Below are the code and all the weights of a small trained network. Each question names an input and a target symbol and asks about switching units off, where a switched-off unit gives its printed mean instead of its output.

import numpy as np


def w(rows, s, z=0):
    codes = np.array(rows[::2]) - 128.0
    scale = np.full(codes.shape[1], s)
    scale[-1] = z or s
    return codes * scale


def f(y):
    return y / 2 * (1 + np.tanh(0.7978845608 * (y + 0.044715 * y**3)))


def softmax(a):
    e = np.exp(a - a.max(-1, keepdims=True))
    return e / e.sum(-1, keepdims=True)


def log_softmax(a):
    a = a - a.max(-1, keepdims=True)
    return a - np.log(np.exp(a).sum(-1, keepdims=True))


def net(x, mask):
    ids = ['βγδηλμξτψ'.index(c) for c in x.split()]
    T = len(ids)
    res = E[ids] + P[:T]
    r = res
    for j in range(3):
        rows = slice(2 * j, 2 * j + 2)
        q, k, v = (r @ M[0][rows].T for M in (Q, K, V))
        z = softmax(np.where(np.tri(T) > 0, q @ k.T / 2**0.5, -1e9)) @ v
        o = O[0][rows]
        res = res + np.where(mask[j], z, o[:, -1]) @ o[:, :-1]
    y = f(res @ A[0][:, :-1].T + A[0][:, -1])
    res = res + np.where(mask[3:11], y, B[0][:, -1]) @ B[0][:, :-1]
    return log_softmax(res[-1] @ U[:, :-1].T + U[:, -1])


Q, K, V, O, A, B = {}, {}, {}, {}, {}, {}
E = w([
[182,137,120,156,104,244,50,200,184,133],'β',
[77,147,155,99,66,70,77,128,211,74],'γ',
[155,93,163,168,60,190,168,124,150,102],'δ',
[138,185,108,103,57,89,87,77,137,84],'η',
[48,122,250,75,70,196,97,175,111,101],'λ',
[30,118,75,169,123,167,136,62,37,57],'μ',
[185,176,157,97,233,81,144,65,193,142],'ξ',
[119,94,190,151,92,174,52,125,94,208],'τ',
[11,220,35,131,247,167,92,171,116,227],'ψ',
],0.018)
P = w([
[97,159,148,249,165,114,206,200,103,2],'0',
[66,188,186,230,116,117,191,146,120,32],'1',
[98,183,160,179,124,132,181,144,134,68],'2',
[103,173,150,121,116,143,175,150,160,108],'3',
[113,177,167,104,120,171,148,123,169,137],'4',
[144,176,149,81,127,205,126,101,181,176],'5',
[132,179,171,67,91,228,109,100,183,203],'6',
[120,176,185,41,72,252,100,97,174,237],'7',
],0.009)
Q[0] = w([
[155,148,195,96,71,147,97,107,176,132],'h0',
[117,205,131,69,157,82,95,92,180,119],'h0',
[90,124,89,135,88,101,115,117,69,151],'h1',
[181,8,85,144,175,114,144,162,40,142],'h1',
[153,81,126,165,191,134,141,169,111,152],'h2',
[105,166,53,185,176,118,104,110,105,137],'h2',
],0.013)
K[0] = w([
[166,102,158,38,107,185,56,103,210,205],'h0',
[100,255,95,42,149,123,149,93,139,233],'h0',
[79,136,158,146,232,107,177,175,72,29],'h1',
[145,145,118,236,125,69,94,222,179,50],'h1',
[126,157,141,217,106,61,130,242,203,64],'h2',
[66,192,103,187,213,135,148,176,79,148],'h2',
],0.0083)
V[0] = w([
[59,124,57,152,129,152,66,139,108,121],'h0',
[116,105,174,209,199,97,197,136,138,149],'h0',
[129,32,142,190,105,171,138,156,101,177],'h1',
[80,112,181,98,181,199,111,108,104,76],'h1',
[93,118,139,110,114,112,2,132,85,149],'h2',
[130,161,106,118,145,125,149,120,3,101],'h2',
],0.009)
O[0] = w([
[132,41,193,187,122,91,2,99,199,142,206],'h0',
[158,170,176,69,109,155,107,39,83,206,113],'h0',
[169,53,131,127,159,142,163,93,179,86,80],'h1',
[124,192,179,88,205,125,17,154,67,78,254],'h1',
[218,46,50,165,139,68,176,170,138,113,132],'h2',
[158,113,69,141,101,200,30,174,180,88,77],'h2',
],0.0081,0.006)
A[0] = w([
[121,175,201,98,131,87,155,124,72,158,237],'n0',
[102,115,182,73,149,153,119,177,140,145,29],'n1',
[56,104,63,218,148,67,141,134,123,85,249],'n2',
[112,119,141,109,111,60,169,154,89,94,140],'n3',
[64,124,77,102,216,212,133,113,92,99,170],'n4',
[150,127,148,104,97,79,207,92,107,1,70],'n5',
[64,142,73,207,91,156,159,115,170,53,161],'n6',
[179,167,144,175,91,194,157,145,137,127,6],'n7',
],0.0097,0.0023)
B[0] = w([
[124,89,119,116,109,93,54,157,120,155,244],'n0',
[169,109,68,147,90,85,172,53,150,39,188],'n1',
[186,135,193,254,94,141,179,156,119,146,186],'n2',
[142,151,119,166,141,78,151,127,128,128,163],'n3',
[140,122,59,184,99,136,229,136,115,164,194],'n4',
[153,30,74,132,207,67,107,56,102,119,194],'n5',
[95,183,62,37,90,189,103,64,195,135,199],'n6',
[65,89,158,137,226,107,157,184,131,162,155],'n7',
],0.0095,0.011)
U = w([
[123,164,127,109,171,165,105,176,156,76,182],'β',
[202,81,62,150,130,107,126,82,142,136,133],'γ',
[28,87,98,138,152,107,143,69,132,108,60],'δ',
[112,157,82,91,142,100,111,160,94,127,215],'η',
[150,134,91,162,163,98,94,143,74,49,86],'λ',
[161,146,111,178,39,141,180,76,152,130,164],'μ',
[132,101,98,150,110,119,116,129,119,127,2],'ξ',
[219,59,173,130,64,131,61,115,122,162,193],'τ',
[99,119,123,254,121,59,170,153,112,146,135],'ψ',
],0.009,0.0029)

Each question gives the input, a string of symbols that net reads in full, and the target symbol t.
The units are the heads (2 rows each of Q, K, V and O) and the neurons (one row each of A and B). Each row of codes is followed by its name. A weight is (code - 128) times the scale printed after its matrix; where a second scale follows, it is the last column's (O, A, B and U).
mask holds one flag per unit, heads first, then neurons. A switched-off unit (its flag False) gives its mean, the last column of its rows in O or B, instead of its output. The means were averaged over made-up inputs and are rounded, as every weight is.
A unit's drop is (log p(t) with every unit on - log p(t) with that unit switched off) / (log p(t) with every unit on - log p(t) with every unit switched off).
The circuit of an input: a set's keep is (log p(t) with only the set's units on - log p(t) with every unit switched off) / (log p(t) with every unit on - log p(t) with every unit switched off). Starting from all 11 units, units are removed one at a time, each time the one whose removal leaves the highest keep (on an exact tie, the one counted first), for as long as the keep stays at least 0.8.
circuit, biggest first: the units of the circuit, biggest drop first
most important unit: the unit with the biggest drop
heads that matter: for each layer, one digit per head in row order, 1 if its drop is at least 0.15 and else 0, layers parted by /
drop when u is switched off: that unit's drop, to one decimal
input λ δ η η, target μ: circuit, biggest first => [h0, n6, n2]
input μ τ μ λ ψ, target ψ: circuit, biggest first => [n4]
input γ δ γ, target δ: circuit, biggest first => [h2, n5, h1]
input β ξ ξ δ μ γ ξ, target η: circuit, biggest first => [h0, h1]
input γ γ η, target μ: heads that matter => 110
input δ ψ δ λ η, target λ: circuit, biggest first => [h1, n6]
input δ λ γ η, target λ: circuit, biggest first => [h1, h0]
input γ η γ, target μ: heads that matter => 010
input η β β μ γ, target β: heads that matter => 001
input τ ξ δ β η γ γ, target μ: circuit, biggest first => [h0, n6, h1, n2]
input δ γ ψ ψ ξ β, target β: circuit, biggest first => [h0, n5, n7]
input η γ λ, target λ: circuit, biggest first => [h1, n1]
input ξ ψ γ ξ, target τ: circuit, biggest first => [h0, n0]
input γ η ψ η, target τ: circuit, biggest first => [h0]
input λ γ μ γ γ γ, target ψ: circuit, biggest first => [h0, n2]
input β λ ξ β η, target η: circuit, biggest first => [h1, n1, n2]
input δ γ ξ μ γ γ, target β: heads that matter => 101
input ξ μ γ γ ξ γ μ η, target β: drop when h2 is switched off => 0.2
input ψ δ η, target τ: drop when h0 is switched off => 1.0
input ξ ξ δ δ τ η, target γ: most important unit => n5
input γ β δ μ γ ξ γ γ, target η: drop when h0 is switched off => 0.6
input δ ξ γ, target η: drop when h0 is switched off => 0.3
